Here is a tiny trained network, its code and every weight. The questions are about switching its units off for an input and a class, where a switched-off unit gives its printed mean instead of its output.

import numpy as np


def w(rows, s, z=0):
    codes = np.array(rows[::2]) - 128.0
    scale = np.full(codes.shape[1], s)
    scale[-1] = z or s
    return codes * scale


def f(y):
    return y / 2 * (1 + np.tanh(0.7978845608 * (y + 0.044715 * y**3)))


def log_softmax(a):
    a = a - a.max(-1, keepdims=True)
    return a - np.log(np.exp(a).sum(-1, keepdims=True))


def net(x, mask):
    res = np.array(x, float).reshape(1, 8) / 4 @ E
    y = f(res @ A[0][:, :-1].T + A[0][:, -1])
    res = res + np.where(mask, y, B[0][:, -1]) @ B[0][:, :-1]
    return log_softmax(res[-1] @ U[:, :-1].T + U[:, -1])


A, B = {}, {}
E = w([
[169,27,244,121,130,194],'x0',
[76,189,154,113,158,75],'x1',
[154,122,82,169,63,199],'x2',
[2,184,90,47,99,104],'x3',
[116,100,61,174,198,73],'x4',
[78,181,128,47,58,21],'x5',
[43,116,109,155,85,6],'x6',
[6,196,116,129,49,143],'x7',
],0.0087)
A[0] = w([
[134,93,205,85,94,91,12],'neuron 0',
[112,5,200,115,119,99,160],'neuron 1',
[183,133,59,79,175,115,142],'neuron 2',
[87,184,136,38,89,194,161],'neuron 3',
[91,157,180,74,119,71,3],'neuron 4',
[195,177,44,110,132,75,158],'neuron 5',
],0.012,0.0056)
B[0] = w([
[131,5,75,71,50,203,176],'neuron 0',
[131,41,49,28,39,163,252],'neuron 1',
[128,62,98,32,161,104,194],'neuron 2',
[1,123,99,131,86,32,255],'neuron 3',
[218,5,234,136,90,168,215],'neuron 4',
[71,133,80,80,99,18,217],'neuron 5',
],0.0082,0.01)
U = w([
[163,145,118,85,175,143,126],'0',
[192,61,93,178,137,194,164],'1',
[249,217,200,180,84,147,1],'2',
[41,154,43,97,115,61,189],'3',
],0.011,0.0084)

Each question gives the input, the list of numbers given to net, and the class t.
The units are the neurons (one row each of A and B). Each row of codes is followed by its name. A weight is (code - 128) times the scale printed after its matrix; where a second scale follows, it is the last column's (A, B and U).
mask holds one flag per neuron, in row order. A switched-off neuron (its flag False) gives its mean, the last column of its row in B, instead of its output. The means were averaged over made-up inputs and are rounded, as every weight is.
A unit's drop is (log p(t) with every unit on - log p(t) with that unit switched off) / (log p(t) with every unit on - log p(t) with every unit switched off).
The circuit of an input: a set's keep is (log p(t) with only the set's units on - log p(t) with every unit switched off) / (log p(t) with every unit on - log p(t) with every unit switched off). Starting from all 6 units, units are removed one at a time, each time the one whose removal leaves the highest keep (on an exact tie, the one counted first), for as long as the keep stays at least 0.8.
units of the circuit, in order: the units of the circuit, biggest drop first
k most important neurons: the k neurons with the biggest drops, biggest first
drop of u: that unit's drop, to one decimal
input [3,-4,-6,0,3,-1,1,1], class 1: 2 most important neurons => neuron 3; neuron 5
input [6,1,-7,2,-6,-5,3,3], class 1: units of the circuit, in order => neuron 5; neuron 0
input [0,7,2,-5,-5,5,-5,-4], class 2: units of the circuit, in order => neuron 1
input [8,5,-2,0,3,1,0,6], class 1: 2 most important neurons => neuron 5; neuron 4
input [5,0,0,-6,-6,8,4,5], class 1: 3 most important neurons => neuron 4; neuron 0; neuron 5
input [3,0,2,3,-4,5,1,-6], class 1: 2 most important neurons => neuron 5; neuron 0
input [2,3,-4,-6,1,6,1,-6], class 1: 3 most important neurons => neuron 3; neuron 0; neuron 1
input [5,-5,0,0,1,3,8,-4], class 1: 3 most important neurons => neuron 3; neuron 5; neuron 0
input [6,-4,0,8,0,-3,5,-5], class 1: drop of neuron 5 => 0.5
input [-5,2,4,-6,-7,5,-5,-5], class 3: drop of neuron 5 => 0.8
input [2,-3,-7,-7,3,2,3,7], class 1: drop of neuron 3 => 0.7
input [-6,-8,1,-4,6,-7,7,-2], class 3: drop of neuron 5 => 1.0
